Here is a tiny trained network, its code and every weight. The questions are about switching its units off for an input and a class, where a switched-off unit gives its printed mean instead of its output.

import numpy as np


def w(rows, s, z=0):
    codes = np.array(rows[::2]) - 128.0
    scale = np.full(codes.shape[1], s)
    scale[-1] = z or s
    return codes * scale


def f(y):
    return y / 2 * (1 + np.tanh(0.7978845608 * (y + 0.044715 * y**3)))


def log_softmax(a):
    a = a - a.max(-1, keepdims=True)
    return a - np.log(np.exp(a).sum(-1, keepdims=True))


def net(x, mask):
    res = np.array(x, float).reshape(1, 7) / 4 @ E
    y = f(res @ A[0][:, :-1].T + A[0][:, -1])
    res = res + np.where(mask, y, B[0][:, -1]) @ B[0][:, :-1]
    return log_softmax(res[-1] @ U[:, :-1].T + U[:, -1])


A, B = {}, {}
E = w([
[189,165,35,117,197,157,144,221],'x0',
[91,61,178,35,194,218,196,100],'x1',
[123,126,126,130,130,126,130,131],'x2',
[62,163,78,67,40,139,194,146],'x3',
[76,115,40,143,146,174,67,85],'x4',
[98,254,174,214,170,165,181,95],'x5',
[129,124,124,134,127,127,136,125],'x6',
],0.0077)
A[0] = w([
[145,170,83,177,97,75,102,132,38],'N1',
[70,194,152,163,157,149,138,142,64],'N2',
[162,106,129,194,182,101,103,111,26],'N3',
[71,131,21,129,188,166,63,74,166],'N4',
[78,73,123,104,182,217,138,105,48],'N5',
[105,188,150,91,49,111,203,181,219],'N6',
[103,192,159,162,152,126,175,120,80],'N7',
[191,136,68,122,179,144,159,175,35],'N8',
[115,42,106,55,106,46,102,192,112],'N9',
[131,131,106,185,81,97,94,161,13],'N10',
[128,88,135,111,179,194,175,100,55],'N11',
[204,112,235,156,205,118,63,159,212],'N12',
[111,168,64,103,31,148,186,127,113],'N13',
[204,160,160,94,145,127,167,209,240],'N14',
[157,90,146,167,233,83,92,91,4],'N15',
[140,151,67,122,188,148,137,201,48],'N16',
[87,119,192,128,100,84,106,55,162],'N17',
[151,156,87,141,156,155,112,227,235],'N18',
[100,200,142,147,162,131,154,113,70],'N19',
[143,57,172,89,166,140,255,121,221],'N20',
[173,124,142,106,158,165,189,168,216],'N21',
],0.0076,0.0034)
B[0] = w([
[159,196,220,94,48,92,3,211,179],'N1',
[254,54,82,35,146,242,48,76,169],'N2',
[43,122,183,65,157,110,119,236,158],'N3',
[117,225,54,216,135,26,234,15,219],'N4',
[202,225,185,140,28,48,58,218,195],'N5',
[43,150,60,109,220,73,140,96,220],'N6',
[209,118,46,89,184,251,41,50,177],'N7',
[124,10,218,143,28,212,169,121,173],'N8',
[243,80,5,90,213,200,75,25,228],'N9',
[179,211,232,50,33,153,1,204,159],'N10',
[134,232,212,128,91,102,42,253,179],'N11',
[12,140,56,112,219,79,167,117,255],'N12',
[15,117,163,47,192,119,118,230,191],'N13',
[112,127,111,219,95,118,172,45,224],'N14',
[19,67,126,15,174,196,167,217,173],'N15',
[91,33,222,142,9,222,185,107,176],'N16',
[88,70,159,206,20,200,203,52,211],'N17',
[95,73,154,200,83,123,167,100,223],'N18',
[246,43,89,47,186,214,26,80,167],'N19',
[166,230,123,177,100,63,60,164,251],'N20',
[138,96,133,185,100,88,123,139,200],'N21',
],0.0057,0.0066)
U = w([
[254,66,72,58,206,243,43,64,49],'0',
[178,187,221,141,82,81,30,232,54],'1',
[111,126,106,184,155,96,154,76,254],'2',
[84,39,198,181,37,202,189,67,33],'3',
[20,111,112,74,226,131,149,171,88],'4',
[152,170,84,210,175,42,184,46,136],'5',
],0.0082,0.0058)

Each question gives the input, the list of numbers given to net, and the class t.
The units are the neurons (one row each of A and B). Each row of codes is followed by its name. A weight is (code - 128) times the scale printed after its matrix; where a second scale follows, it is the last column's (A, B and U).
mask holds one flag per neuron, in row order. A switched-off neuron (its flag False) gives its mean, the last column of its row in B, instead of its output. The means were averaged over made-up inputs and are rounded, as every weight is.
A unit's drop is (log p(t) with every unit on - log p(t) with that unit switched off) / (log p(t) with every unit on - log p(t) with every unit switched off).
The circuit of an input: a set's keep is (log p(t) with only the set's units on - log p(t) with every unit switched off) / (log p(t) with every unit on - log p(t) with every unit switched off). Starting from the 12 units with the biggest drops (on a tie, the unit counted first), units are removed one at a time, each time the one whose removal leaves the highest keep (on an exact tie, the one counted first), for as long as the keep stays at least 0.8.
units of the circuit, in order: the units of the circuit, biggest drop first
most important unit: the unit with the biggest drop
top k neurons: the k neurons with the biggest drops, biggest first
input [2,-7,8,2,6,5,4], class 1: units of the circuit, in order	(N1)
input [7,8,5,5,4,3,-2], class 1: top 2 neurons	(N5 N11)
input [2,-1,-8,-1,-8,-7,-6], class 5: units of the circuit, in order	(N14 N12)
input [1,2,-1,-4,2,5,0], class 0: units of the circuit, in order	(N2 N19)
input [8,-2,2,-4,-5,-5,-7], class 3: units of the circuit, in order	(N8 N16)
input [0,-1,2,-7,-7,5,2], class 4: units of the circuit, in order	(N12 N15)
input [8,-5,1,0,3,-3,-1], class 3: units of the circuit, in order	(N16 N8)
input [-7,-5,7,8,-2,-6,-6], class 4: units of the circuit, in order	(N13 N6)
input [4,-8,3,-5,3,5,-7], class 1: top 2 neurons	(N1 N10)
input [-4,8,-2,7,5,3,2], class 1: units of the circuit, in order	(N5 N11)
input [4,0,0,3,-7,-7,4], class 0: top 3 neurons	(N9 N4 N12)
input [-8,8,-7,4,-1,-5,4], class 1: top 3 neurons	(N20 N5 N11)
input [7,-6,6,-5,6,3,-3], class 3: top 3 neurons	(N16 N8 N18)
input [-3,-2,-2,1,6,6,-4], class 0: most important unit	N2
input [5,3,4,-8,7,-5,-7], class 4: units of the circuit, in order	(N15 N12)
input [6,6,2,5,-8,-7,4], class 5: units of the circuit, in order	(N14 N20)
input [6,6,8,2,2,2,3], class 1: top 3 neurons	(N5 N11 N20)
input [1,5,7,-6,-2,5,-1], class 4: top 3 neurons	(N12 N15 N9)
input [5,1,-7,8,-1,4,5], class 4: top 2 neurons	(N13 N6)
input [-7,-8,7,-4,-2,7,7], class 1: most important unit	N1
input [5,-4,-1,-8,3,0,-1], class 4: top 3 neurons	(N15 N3 N12)
input [-2,2,6,6,8,8,2], class 0: top 3 neurons	(N2 N19 N7)
input [-7,7,1,1,5,5,5], class 1: top 3 neurons	(N5 N11 N20)
input [0,4,5,-6,6,-5,-2], class 4: units of the circuit, in order	(N15 N2)
input [-6,6,4,-4,4,-3,0], class 1: units of the circuit, in order	(N5 N11)
input [8,-3,1,-8,-2,2,7], class 3: units of the circuit, in order	(N8 N16)
input [4,5,0,7,8,-2,2], class 5: top 2 neurons	(N4 N5)
input [1,6,-8,-8,1,-7,-5], class 4: units of the circuit, in order	(N12)
